Below is a small trained network, with its code and all its weights. Each question gives an input and a class and asks what happens when units are switched off, that is, made to give their printed mean instead of their output.

import numpy as np


def w(rows, s, z=0):
    codes = np.array(rows[::2]) - 128.0
    scale = np.full(codes.shape[1], s)
    scale[-1] = z or s
    return codes * scale


def f(y):
    return np.maximum(y, 0)


def log_softmax(a):
    a = a - a.max(-1, keepdims=True)
    return a - np.log(np.exp(a).sum(-1, keepdims=True))


def net(x, mask):
    res = np.array(x, float).reshape(1, 6) / 4 @ E
    y = f(res @ A[0][:, :-1].T + A[0][:, -1])
    res = res + np.where(mask, y, B[0][:, -1]) @ B[0][:, :-1]
    return log_softmax(res[-1] @ U[:, :-1].T + U[:, -1])


A, B = {}, {}
E = w([
[177,125,1,117,49],'x0',
[128,137,129,125,137],'x1',
[88,107,101,184,135],'x2',
[140,124,136,120,119],'x3',
[121,141,123,123,133],'x4',
[117,171,156,196,41],'x5',
],0.0094)
A[0] = w([
[154,68,99,133,170,187],'n1',
[165,86,100,32,139,150],'n2',
[144,112,160,31,230,176],'n3',
[168,254,107,219,46,97],'n4',
[254,156,67,140,118,22],'n5',
[53,113,52,140,113,124],'n6',
[116,32,199,75,159,58],'n7',
[117,139,24,174,124,52],'n8',
[90,201,200,171,213,123],'n9',
[112,50,57,134,221,30],'n10',
[72,110,201,135,169,1],'n11',
],0.0088,0.0073)
B[0] = w([
[111,163,186,149,88,205],'n1',
[84,150,189,190,80,207],'n2',
[160,121,129,183,47,254],'n3',
[142,79,223,193,57,219],'n4',
[123,28,232,9,150,169],'n5',
[228,114,228,89,126,179],'n6',
[89,146,145,105,133,176],'n7',
[254,67,214,93,145,173],'n8',
[154,77,166,114,85,226],'n9',
[120,148,212,223,62,168],'n10',
[181,21,163,24,161,165],'n11',
],0.0094,0.0078)
U = w([
[175,26,145,21,175,91],'0',
[159,173,140,158,121,252],'1',
[134,146,124,167,114,240],'2',
[107,189,147,220,67,38],'3',
[148,156,130,141,134,240],'4',
[129,137,114,151,112,216],'5',
[82,234,113,213,218,26],'6',
[34,254,42,60,237,1],'7',
],0.0097,0.0084)

Each question gives the input, the list of numbers given to net, and the class t.
The units are the neurons (one row each of A and B). Each row of codes is followed by its name. A weight is (code - 128) times the scale printed after its matrix; where a second scale follows, it is the last column's (A, B and U).
mask holds one flag per neuron, in row order. A switched-off neuron (its flag False) gives its mean, the last column of its row in B, instead of its output. The means were averaged over made-up inputs and are rounded, as every weight is.
A unit's drop is (log p(t) with every unit on - log p(t) with that unit switched off) / (log p(t) with every unit on - log p(t) with every unit switched off).
The circuit of an input: a set's keep is (log p(t) with only the set's units on - log p(t) with every unit switched off) / (log p(t) with every unit on - log p(t) with every unit switched off). Starting from all 11 units, units are removed one at a time, each time the one whose removal leaves the highest keep (on an exact tie, the one counted first), for as long as the keep stays at least 0.8.
circuit, biggest first: the units of the circuit, biggest drop first
most important unit: the unit with the biggest drop
top k neurons: the k neurons with the biggest drops, biggest first
drop of u: that unit's drop, to one decimal
input [2,-3,-3,8,8,-7], class 2: most important unit -> n4
input [7,5,4,0,-2,7], class 0: circuit, biggest first -> [n8, n5]
input [5,3,1,-4,5,-2], class 0: circuit, biggest first -> [n8, n3]
input [7,2,5,-6,5,3], class 0: circuit, biggest first -> [n8, n6]
input [5,3,4,-3,3,-7], class 3: top 2 neurons -> [n10, n2]
input [8,-6,0,-5,3,-2], class 0: top 2 neurons -> [n5, n8]
input [1,7,-7,0,-5,-8], class 3: circuit, biggest first -> [n2, n3]
input [5,-7,4,1,-6,-7], class 3: circuit, biggest first -> [n10, n2]
input [-3,2,-8,3,-4,-5], class 1: top 2 neurons -> [n4, n10]
input [-8,4,-4,-3,5,3], class 0: top 2 neurons -> [n11, n9]
input [-3,7,-6,0,6,-5], class 5: top 2 neurons -> [n4, n10]
input [7,3,1,7,7,0], class 0: top 2 neurons -> [n5, n8]
input [-7,4,0,-7,0,1], class 0: top 2 neurons -> [n11, n9]
input [4,-4,-8,2,7,-6], class 1: circuit, biggest first -> [n2]
input [8,-1,-4,2,-4,0], class 0: drop of n5 -> 1.1
input [0,-3,0,4,-3,-7], class 3: drop of n10 -> 0.1
input [-1,4,-8,0,0,-5], class 1: drop of n8 -> -0.1
